Below is a small trained network, with its code and all its weights. Each question gives an input and a target symbol and asks what happens when units are switched off, that is, made to give their printed mean instead of their output.

import numpy as np


def w(rows, s, z=0):
    codes = np.array(rows[::2]) - 128.0
    scale = np.full(codes.shape[1], s)
    scale[-1] = z or s
    return codes * scale


def f(y):
    return y / 2 * (1 + np.tanh(0.7978845608 * (y + 0.044715 * y**3)))


def softmax(a):
    e = np.exp(a - a.max(-1, keepdims=True))
    return e / e.sum(-1, keepdims=True)


def log_softmax(a):
    a = a - a.max(-1, keepdims=True)
    return a - np.log(np.exp(a).sum(-1, keepdims=True))


def net(x, mask):
    ids = ['αδεζηθλμπψω'.index(c) for c in x.split()]
    T = len(ids)
    res = E[ids] + P[:T]
    r = res
    for j in range(2):
        rows = slice(2 * j, 2 * j + 2)
        q, k, v = (r @ M[0][rows].T for M in (Q, K, V))
        z = softmax(np.where(np.tri(T) > 0, q @ k.T / 2**0.5, -1e9)) @ v
        o = O[0][rows]
        res = res + np.where(mask[j], z, o[:, -1]) @ o[:, :-1]
    y = f(res @ A[0][:, :-1].T + A[0][:, -1])
    res = res + np.where(mask[2:10], y, B[0][:, -1]) @ B[0][:, :-1]
    return log_softmax(res[-1] @ U[:, :-1].T + U[:, -1])


Q, K, V, O, A, B = {}, {}, {}, {}, {}, {}
E = w([
[122,117,166,135,232,174],'α',
[106,22,27,42,46,103],'δ',
[46,103,146,198,156,175],'ε',
[176,48,181,103,56,239],'ζ',
[183,48,84,151,199,148],'η',
[180,183,87,173,2,130],'θ',
[157,244,27,185,157,100],'λ',
[73,184,188,36,20,126],'μ',
[31,157,181,82,216,115],'π',
[126,106,144,58,238,107],'ψ',
[82,179,14,72,120,30],'ω',
],0.0085)
P = w([
[155,158,9,95,199,255],'0',
[96,134,130,140,137,118],'1',
[94,114,136,149,137,113],'2',
[87,107,146,148,136,102],'3',
[89,98,148,152,136,92],'4',
[89,99,155,156,140,87],'5',
],0.0072)
Q[0] = w([
[97,137,103,174,251,159],'h0',
[88,27,137,101,195,139],'h0',
[128,76,158,136,219,167],'h1',
[117,95,93,128,212,123],'h1',
],0.013)
K[0] = w([
[141,199,29,123,205,202],'h0',
[140,80,67,11,141,222],'h0',
[118,132,88,109,156,240],'h1',
[133,141,28,98,185,170],'h1',
],0.012)
V[0] = w([
[100,187,176,122,196,113],'h0',
[146,163,92,221,145,120],'h0',
[248,89,126,108,201,148],'h1',
[101,126,172,186,105,190],'h1',
],0.013)
O[0] = w([
[82,207,98,220,255,242,39],'h0',
[221,214,137,220,133,42,140],'h0',
[55,164,216,206,44,163,252],'h1',
[235,97,224,99,194,170,59],'h1',
],0.0084,0.0033)
A[0] = w([
[190,125,245,182,240,193,109],'n0',
[118,32,154,76,19,126,28],'n1',
[116,176,111,146,161,120,94],'n2',
[55,70,190,99,164,170,153],'n3',
[134,117,17,75,183,48,89],'n4',
[48,91,63,139,176,74,181],'n5',
[171,61,241,129,194,80,254],'n6',
[119,253,98,163,183,120,106],'n7',
],0.0069,0.0052)
B[0] = w([
[196,109,183,113,254,68,179],'n0',
[155,50,146,226,179,103,254],'n1',
[127,103,131,178,162,142,142],'n2',
[110,55,99,101,138,206,228],'n3',
[93,157,219,165,89,144,209],'n4',
[88,160,78,113,176,69,240],'n5',
[233,141,86,75,71,169,228],'n6',
[163,65,144,214,133,153,206],'n7',
],0.0079,0.0053)
U = w([
[117,136,249,139,178,130,85],'α',
[108,48,125,137,125,51,66],'δ',
[206,137,127,91,199,102,124],'ε',
[180,79,153,122,72,222,93],'ζ',
[100,179,227,146,23,144,170],'η',
[214,188,75,85,25,96,252],'θ',
[174,152,131,217,137,80,75],'λ',
[111,144,49,2,148,178,234],'μ',
[121,116,74,129,222,148,50],'π',
[34,141,131,160,110,213,69],'ψ',
[68,200,64,100,141,41,196],'ω',
],0.0055,0.0037)

Each question gives the input, a string of symbols that net reads in full, and the target symbol t.
The units are the heads (2 rows each of Q, K, V and O) and the neurons (one row each of A and B). Each row of codes is followed by its name. A weight is (code - 128) times the scale printed after its matrix; where a second scale follows, it is the last column's (O, A, B and U).
mask holds one flag per unit, heads first, then neurons. A switched-off unit (its flag False) gives its mean, the last column of its rows in O or B, instead of its output. The means were averaged over made-up inputs and are rounded, as every weight is.
A unit's drop is (log p(t) with every unit on - log p(t) with that unit switched off) / (log p(t) with every unit on - log p(t) with every unit switched off).
The circuit of an input: a set's keep is (log p(t) with only the set's units on - log p(t) with every unit switched off) / (log p(t) with every unit on - log p(t) with every unit switched off). Starting from all 10 units, units are removed one at a time, each time the one whose removal leaves the highest keep (on an exact tie, the one counted first), for as long as the keep stays at least 0.8.
units of the circuit, in order: the units of the circuit, biggest drop first
most important unit: the unit with the biggest drop
top k neurons: the k neurons with the biggest drops, biggest first
which heads matter: for each layer, one digit per head in row order, 1 if its drop is at least 0.15 and else 0, layers parted by /
drop when u is switched off: that unit's drop, to one decimal
input ζ ψ θ μ ε π, target ζ: top 2 neurons -> (n6; n3)
input η μ μ η θ ε, target η: most important unit -> h1
input α π α α ζ ε, target α: which heads matter -> 11
input ζ θ μ ε, target ζ: which heads matter -> 11
input ψ ψ μ μ ψ, target ψ: which heads matter -> 11
input ψ ε ζ θ ε, target ψ: units of the circuit, in order -> (h0; h1)
input ψ θ ψ μ λ ψ, target ψ: units of the circuit, in order -> (h1; h0)
input μ ψ π π η, target μ: which heads matter -> 10
input θ δ η, target θ: which heads matter -> 10
input ψ ε λ ω π, target ψ: which heads matter -> 11
input π ω ψ ω η, target π: which heads matter -> 10
input λ λ μ ζ ω ε, target λ: which heads matter -> 10
input ε π ε α η η, target ε: top 2 neurons -> (n0; n6)
input ε δ ω ζ η, target ε: top neuron -> (n0)
input π ψ μ μ θ ε, target π: drop when h1 is switched off -> 0.1
input λ λ α δ α, target λ: drop when n7 is switched off -> 0.2
input η ζ ω η, target η: drop when h1 is switched off -> 0.9
input π ε δ η, target π: top 2 neurons -> (n0; n4)
